[-86 -12   8  24 -86] : Z575
[-42  35  -8  15 -14] : Z573
[  9 -18 -14  -3  16] : Z611
[-42  35  -9  54 -64] : Z492
[-105   20   18    7  -80] : Z511
[-97  28  22 -24 -45] : Z462
[-102   -4   14   15  -90] : Z453
[-76  24   4  38 -81] : Z70
[-101   38   20   -6  -61] : Z752
[-82 -16   7  25 -84] : Z410
[ -6  37   0 -40  45] : Z593
[-53  58   8  -8 -16] : Z907
tail: [-42  35  -9] | [ 54 -64]
shift +1: [38] | [39]

[-41  51  10 -90  -4  26   5  -5 -43  16] -> Z728
[-61 -26  39 -78 -47  48 -70   7 -68  51] -> Z908
[ 16  36  11  20 -21 -45 -69   7  -4  21] -> Z97
[ 99  15 -34  98  80 -70 -29 -10  55 -56] -> Z563
[ 15  15   8  11 -10 -57 -87 -13 -23   4] -> Z568
[ 24  38  13  24 -13 -58 -89   2 -11  22] -> Z520
shift -1: [38] | [37]
shift -1: [  2 -11] | [  1 -12]
shift -1: [ 13  24 -13] | [ 12  23 -14]
both Z908 Z728:  | [51]
q: [-41  51  10 -90  -4  26   5  -5 -43  16] | Z728
tail: [-69   7] | [-4 21]

[ 60 -25 -24  11 -16 -75 -29   3  24  32 -29  13 -20 -38  -9  -7   6 -17
   6   8 -49  28  -7 -16  58 -57  15  -5 -10   8  16  22   8 -62  -7 -17
  13  14 -41  71  14 -31 -18  11  12 -45  28 -37  47 -13  13] -> Z507
[  9  -7 -34  59  12  26 -40   4  -4 -29 -53 -51 -17  -1 -48  60  13 -32
   8  11  38  17 -22   1  18 -91  21 -35  29   1  10 -48   1 -93 -26 -52
  25  17 -26  26  47  33 -16  -8  59 -26 -19  12 -50 -66 -23] -> Z477
[-16 -34  -7  35 -25  21 -17  -2  25 -57 -29  -8  -9   6 -39  43 -19  13
  36 -21 -13  -5  -9 -19  17 -16  -5   7  52  63  16 -24 -26 -68 -20  25
  -6 -59 -62 -28  12  -7  62  52  29 -17   9   4 -50 -27 -25] -> Z855
[ 30 -55  -9  41 -19 -13 -18  14  12 -39 -31  31 -18  -5 -30  43  -4  21
  57   6 -38  37  20  -6  -9 -48  16  19  21  58  -7 -13 -31 -51 -19  18
   4 -35 -90   7  22  -9  35  45  49 -36  54  -3   6 -36 -12] -> Z624
[-29   9  -2 -27   7 -37 -39  -4  46  27 -26   5  16  -9  20 -23 -37  24
   0   5 -39 -22 -14 -21  35  37 -20  20  12  24  16  26 -10 -73  -6  27
 -13 -30 -45  -9 -18 -51   9  79   6  12 -23  14 -14   5   4] -> Z675
[  2  10 -18  26  -4  39  15  14 -15 -13 -69 -31  -8  -7  -4  25  -5   4
  51  22  49  38  47  51  49 -41  29   9 -47  28  -9 -62   1 -43   0  -7
  -1   8 -11  -9  32  29 -18  -9  33  19  14  22 -21 -31 -16] -> Z891
[-15  12  32  10  60   5  18  17  29  -3 -58   0 -24  -7  43  47 -18  50
  32  -4  15  19  15  -6  41 -25 -22  25  51  30  58 -60  26  -9 -39   8
   1 -40 -33 -29  15 -15 -24  57   5  -5  18 -31  -6 -19  29] -> Z134
[ -9  16 -30   6  -5  10  -8   3  12   9 -47 -54  -1  -9  -6   3  -4 -14
   7  10  25   3   4  11   7 -22  14 -11 -10  11   9 -27  26 -57  -5 -17
   5  -2  17  14  14   4 -18  -8  33  19  14   5 -31 -17  -9] -> Z676
[ 13  12 -28  15  -9 -11   1   1   7  15 -51 -44  -8 -19  -4   1   1 -19
  20  16  25  22  16  22  33 -43  18 -10 -37  11  18 -33   6 -53   2 -18
   3  17   2  23  22  -3 -28   6  -4 -43  -1 -22   4 -16   0] -> Z974
[ 13  12 -28  15  -9 -11   1   1   7  15 -51 -44  -8 -19  -4   1   1 -19
  20  16  25  22  16  22  33 -43  18 -10 -37  11  18 -33   6 -53   2 -18
   3  17   2  23  22  -3 -28  -9  11   2   1  -8   0 -20  -2] -> Z778
shift -1: [0] | [-1]
q: [ 13  12 -28  15  -9 -11   1   1   7  15 -51 -44  -8 -19  -4   1   1 -19
  20  16  25  22  16  22  33 -43  18 -10 -37  11  18 -33   6 -53   2 -18
   3  17   2  23  22  -3 -28  -9  11   2   1  -8   0 -20  -2] | Z778
q: [ 13  12 -28  15  -9 -11   1   1   7  15 -51 -44  -8 -19  -4   1   1 -19
  20  16  25  22  16  22  33 -43  18 -10 -37  11  18 -33   6 -53   2 -18
   3  17   2  23  22  -3 -28   6  -4 -43  -1 -22   4 -16   0] | Z974
tail: [-39   8   1 -40 -33] | [-29  15 -15 -24  57   5  -5  18 -31  -6 -19  29]
tail: [-18  -9  33  19  14] | [ 22 -21 -31 -16]
shift -1: [-43  -1 -22] | [-44  -2 -23]

[-64  27  51 104] -> Z609
[-64  27   9 105] -> Z854
[  9  15  21 -62] -> Z988
[-96  83 -11  51] -> Z621
[-64  27   6  -8] -> Z980
[-18  39  43 -71] -> Z83
shift -1: [-18  39  43] | [-19  38  42]
shift +1: [27 51] | [28 52]
both Z621 Z609:  | [51]
shift -1: [83] | [82]

[-14   8  27  15  34  22  -3  28  94  89 -16  25  49 -25]  Z422
[  2   4  16  20   9  -2 -21 -13 -25 -10  31  30  71 -17]  Z797
[-11 -27  89  60  23  46  -1  -1  47  39  33  22  24  22]  Z229
shift +1: [15] | [16]
shift +1: [46 -1 -1] | [47  0  0]
both Z797 Z422:  | [-25]
both Z422 Z797:  | [-25]
shift +1: [23] | [24]

[  6  -7 -17 -65 -85 -82   4] -> Z737
[ 38 -31  88 -17   6  25 -13] -> Z699
[-15  54 -18  67  53 -64   2] -> Z223
[ 20 -94 -16 -78   4 -10  -5] -> Z13
shift +1: [-65 -85] | [-64 -84]
tail: [-17 -65 -85] | [-82   4]

[-73   1 -52   7 -31] : Z586
[-65  16 -43 -31 -59] : Z847
[-57  -4 -67  33  14] : Z899
[ -4  66  -9   0 -86] : Z545
[-14 -15  56  35 -79] : Z38
[ 21  92  55 -32 -10] : Z834
[-40  -7  50 -65 -58] : Z98
[ 93  12 -48 -32  51] : Z733
[-67  23  52 -47 -10] : Z491
[-39 -14  90 -52 -32] : Z457
[-66   5 -65   7 -33] : Z362
[-63  35 -36 -67 -48] : Z612
both Z733 Z612:  | [-48]
shift -1: [  5 -65   7] | [  4 -66   6]
shift +1: [-66   5 -65   7] | [-65   6 -64   8]
tail: [-66   5] | [-65   7 -33]
shift +1: [-65] | [-64]
both Z834 Z733:  | [-32]

[-31  89 -59  12]  Z482
[ 30  89 -60  12]  Z390
[ 30  89 -54 -60]  Z703
[-32  89 -54 -60]  Z546
tail: [ 30  89 -60] | [12]
shift -1: [ 89 -54] | [ 88 -55]
tail: [-32  89] | [-54 -60]
shift -1: [-32  89] | [-33  88]
shift -1: [-60] | [-61]

[-10 -34 -49  19  15  44 -13   4 -39 -28 -45 -25 -95 -23  13 -17 -14 -11
   5  -4  21 -52  49  19 -34 -16 -36] -> Z454
[-16  -3   0  -2   6   8 -10   5   5  -4   2  -2  -9  -8   0   3  -8   1
  -1 -10   9  -6   4   1   8  -4   0] -> Z849
[-19 -26 -43  40  -9  41 -18   9 -38 -30 -33 -25 -89 -22  12 -18 -18 -13
  -6  -5  22 -52  49  20 -33 -19 -34] -> Z62
[-65 -24 -49  18  15  44 -43  28 -30 -41  -9 -26 -79 -39   0 -15 -41 -17
  -2 -24  50 -53  52  32 -25 -26 -36] -> Z649
[ 20 -21   4  20 -15  14  -4  -4   2   1 -22  -3 -31  -9   9   2   9   0
   5  -7   3 -12   6  -5   4  -2  -2] -> Z82
[-41 -13 -30   9  11  20 -30  19 -13 -25  -3 -12 -29 -18   0  -8 -26  -7
  -2 -16  22 -24  30  20 -11 -17 -15] -> Z131
[ 42 -45   5  41 -22  35  -6  -7   1   0 -54  -5 -77 -18  18   4  21  -1
   6 -18   6 -24  10  -6   8  -3  -6] -> Z826
[-11  -2  -1  -1   5   6  -5   3  -1   0   0  -2  -8  -4   0  -1  -5  -1
   0  -5  -5  -6   4   1  -1  -3  -2] -> Z85
[-12  -6  -8  10   3  10  -7   3 -10  -8  -8  -5 -17  -9   1  -4  -9  -2
   0  -2   9 -13  11   2  -9  -4  -9] -> Z803
[  2 -38 -39  54 -17  42 -10  -1 -35 -25 -53 -25 -96 -22  16 -17  -7  -9
   6  -3  20 -52  47   8 -31 -14 -31] -> Z866
[-43 -12 -10  -3  12  17 -33  21  -1 -19   5  -5 -16 -18  -2  -1 -23  -4
  -3 -22  21 -15  14  19   4 -16  -9] -> Z518
[-46 -15 -31   7  12  23 -32  22 -13 -27  -3 -15 -30 -19  -1  -6 -28  -7
  -2 -19  25 -28  34  22 -11 -19 -16] -> Z217
shift +1: [1 0] | [2 1]
shift -1: [ 30  20 -11 -17] | [ 29  19 -12 -18]
q: [-16  -3   0  -2   6   8 -10   5   5  -4   2  -2  -9  -8   0   3  -8   1
  -1 -10   9  -6   4   1   8  -4   0] | Z849
tail: [-49  18  15  44] | [-43  28 -30 -41  -9 -26 -79 -39   0 -15 -41 -17  -2 -24  50 -53  52  32
 -25 -26 -36]
shift -1: [-6 -5] | [-7 -6]

[-25  -2 -22  15] : Z761
[-25 -61 -26  -1] : Z121
[-11  -2  32  15] : Z873
tail: [-25  -2] | [-22  15]
tail: [ -2 -22] | [15]
both Z121 Z761:  | [-25]
shift -1: [-25  -2 -22] | [-26  -3 -23]
both Z761 Z121:  | [-25]
shift +1: [-2] | [-1]
q: [-11  -2  32  15] | Z873

[ 11  72 -24  -7   7  35] -> Z452
[ -8  44 -25   9   6 -43] -> Z909
[ 16  65  40 -50  29  19] -> Z550
[-34 -44  36  16 -45 -11] -> Z166
[-2 47  3 64 35 16] -> Z924
[  4  31  59  16  61 -15] -> Z945
[  2   4  46 -36  -3  30] -> Z682
[-42  -8   2  30   1 -98] -> Z592
[ 14  43 -51  26   7 -43] -> Z558
[-34  15 -43  16 -45   5] -> Z687
both Z909 Z592:  | [-8]
tail: [ 46 -36  -3] | [30]
tail: [ 44 -25   9   6] | [-43]
both Z166 Z924:  | [16]
both Z909 Z687:  | [-43]

[-12 -25   0  22   2   5  10 -26  12] : Z126
[  3   2   7 -12   2  -4  -7  -8 -31] : Z450
[  0  28   0   2   4  -2 -28   4  56] : Z745
[ 10 -24   1  -1 -13   6  13  -2  -3] : Z912
[ -4  12   7 -12   2 -16  -7  -8 -31] : Z448
[ 11  11   4  -5   1  16  -9   3 -35] : Z343
[ 10 -27   2   8  -4  -6  -4 -11  81] : Z122
[ 10 -26  -4  15   8 -23 -10   3 -10] : Z185
[ -9  -1   4   8  11 -19  24  18 -41] : Z489
both Z122 Z745:  | [2]
tail: [3 2 7] | [-12   2  -4  -7  -8 -31]
shift +1: [10] | [11]
q: [ 10 -27   2   8  -4  -6  -4 -11  81] | Z122

[ 12 -32 -28 -32  88  -1 -51  89 -24  23] : Z888
[-17 -53 -47  18 -81 -58 -50  89   9  -6] : Z588
[ -10    9   -6   19 -105    7   36  -26    7    8] : Z862
[ 13 -32 -28  29 -27  22 -99 -31  49 -26] : Z7
[ -3 -70 -66  23  17 -78 -41  18  -6  64] : Z225
[  8 -33 -35 -36  80  71   8  75 -12 -34] : Z632
shift -1: [ 88  -1 -51  89] | [ 87  -2 -52  88]
q: [  8 -33 -35 -36  80  71   8  75 -12 -34] | Z632
tail: [ 80  71   8  75 -12] | [-34]
tail: [ 13 -32 -28] | [ 29 -27  22 -99 -31  49 -26]
shift -1: [ 7 36] | [ 6 35]
shift -1: [-41  18] | [-42  17]
tail: [-51  89] | [-24  23]

[ 57 -69  66  48  15  44  65  14  -4] : Z812
[-44 -69  65  47  15  44   7  58  -4] : Z8
[ 57 -69  66  48 -12 -35 -15 -53  -1] : Z807
[-44 104 -68 -56 -12 -35  15 -54  -1] : Z767
shift -1: [104 -68] | [103 -69]
both Z8 Z807:  | [-69]
shift +1: [65] | [66]
q: [ 57 -69  66  48 -12 -35 -15 -53  -1] | Z807
tail: [ 48 -12] | [-35 -15 -53  -1]
both Z812 Z767:  | [15]

